Below are the code and all the weights of a small trained network. Each question names an input and a class and asks about switching units off, where a switched-off unit gives its printed mean instead of its output.

import numpy as np


def w(rows, s, z=0):
    codes = np.array(rows[::2]) - 128.0
    scale = np.full(codes.shape[1], s)
    scale[-1] = z or s
    return codes * scale


def f(y):
    return y / 2 * (1 + np.tanh(0.7978845608 * (y + 0.044715 * y**3)))


def log_softmax(a):
    a = a - a.max(-1, keepdims=True)
    return a - np.log(np.exp(a).sum(-1, keepdims=True))


def net(x, mask):
    res = np.array(x, float).reshape(1, 2) / 4 @ E
    y = f(res @ A[0][:, :-1].T + A[0][:, -1])
    res = res + np.where(mask, y, B[0][:, -1]) @ B[0][:, :-1]
    return log_softmax(res[-1] @ U[:, :-1].T + U[:, -1])


A, B = {}, {}
E = w([
[34,248,71,164,147,86],'x0',
[146,131,163,56,219,95],'x1',
],0.011)
A[0] = w([
[111,86,64,220,80,213,93],'N1',
[120,87,99,106,127,188,253],'N2',
[164,57,199,110,130,229,34],'N3',
[137,222,54,151,165,66,40],'N4',
[82,97,178,112,254,98,78],'N5',
[129,144,191,89,202,99,83],'N6',
[176,124,167,68,173,31,67],'N7',
[64,94,146,160,79,210,38],'N8',
[43,122,74,142,136,47,125],'N9',
],0.0094,0.0069)
B[0] = w([
[61,148,170,172,95,141,254],'N1',
[170,132,143,81,223,64,251],'N2',
[186,50,66,169,113,162,238],'N3',
[188,107,40,142,128,122,237],'N4',
[95,152,155,199,37,127,210],'N5',
[60,151,126,203,54,212,196],'N6',
[97,137,110,144,92,131,198],'N7',
[108,88,141,250,51,164,166],'N8',
[170,116,84,127,159,109,239],'N9',
],0.013,0.0064)
U = w([
[175,77,31,139,115,156,5],'0',
[2,139,191,167,20,189,83],'1',
[89,127,174,78,225,91,254],'2',
],0.0096,0.0043)

Each question gives the input, the list of numbers given to net, and the class t.
The units are the neurons (one row each of A and B). Each row of codes is followed by its name. A weight is (code - 128) times the scale printed after its matrix; where a second scale follows, it is the last column's (A, B and U).
mask holds one flag per neuron, in row order. A switched-off neuron (its flag False) gives its mean, the last column of its row in B, instead of its output. The means were averaged over made-up inputs and are rounded, as every weight is.
A unit's drop is (log p(t) with every unit on - log p(t) with that unit switched off) / (log p(t) with every unit on - log p(t) with every unit switched off).
The circuit of an input: a set's keep is (log p(t) with only the set's units on - log p(t) with every unit switched off) / (log p(t) with every unit on - log p(t) with every unit switched off). Starting from all 9 units, units are removed one at a time, each time the one whose removal leaves the highest keep (on an exact tie, the one counted first), for as long as the keep stays at least 0.8.
units of the circuit, in order: the units of the circuit, biggest drop first
k most important neurons: the k neurons with the biggest drops, biggest first
drop of u: that unit's drop, to one decimal
input [7,7], class 0: units of the circuit, in order : (N4)
input [0,-3], class 2: 2 most important neurons : (N6 N5)
input [5,5], class 0: 3 most important neurons : (N4 N1 N9)
input [6,8], class 1: 2 most important neurons : (N5 N6)
input [-3,3], class 2: units of the circuit, in order : (N4 N8)
input [5,0], class 0: 2 most important neurons : (N4 N2)
input [-1,3], class 2: units of the circuit, in order : (N1 N3 N4)
input [-3,2], class 2: 2 most important neurons : (N4 N8)
input [8,7], class 0: 3 most important neurons : (N4 N9 N1)
input [7,-7], class 0: 2 most important neurons : (N4 N9)
input [-5,7], class 1: 2 most important neurons : (N6 N5)
input [2,-1], class 2: drop of N3 : 0.2
input [-2,1], class 2: drop of N4 : 0.1
input [5,6], class 1: units of the circuit, in order : (N5)
input [7,5], class 0: drop of N4 : 1.2
input [6,-6], class 0: drop of N6 : 0.2
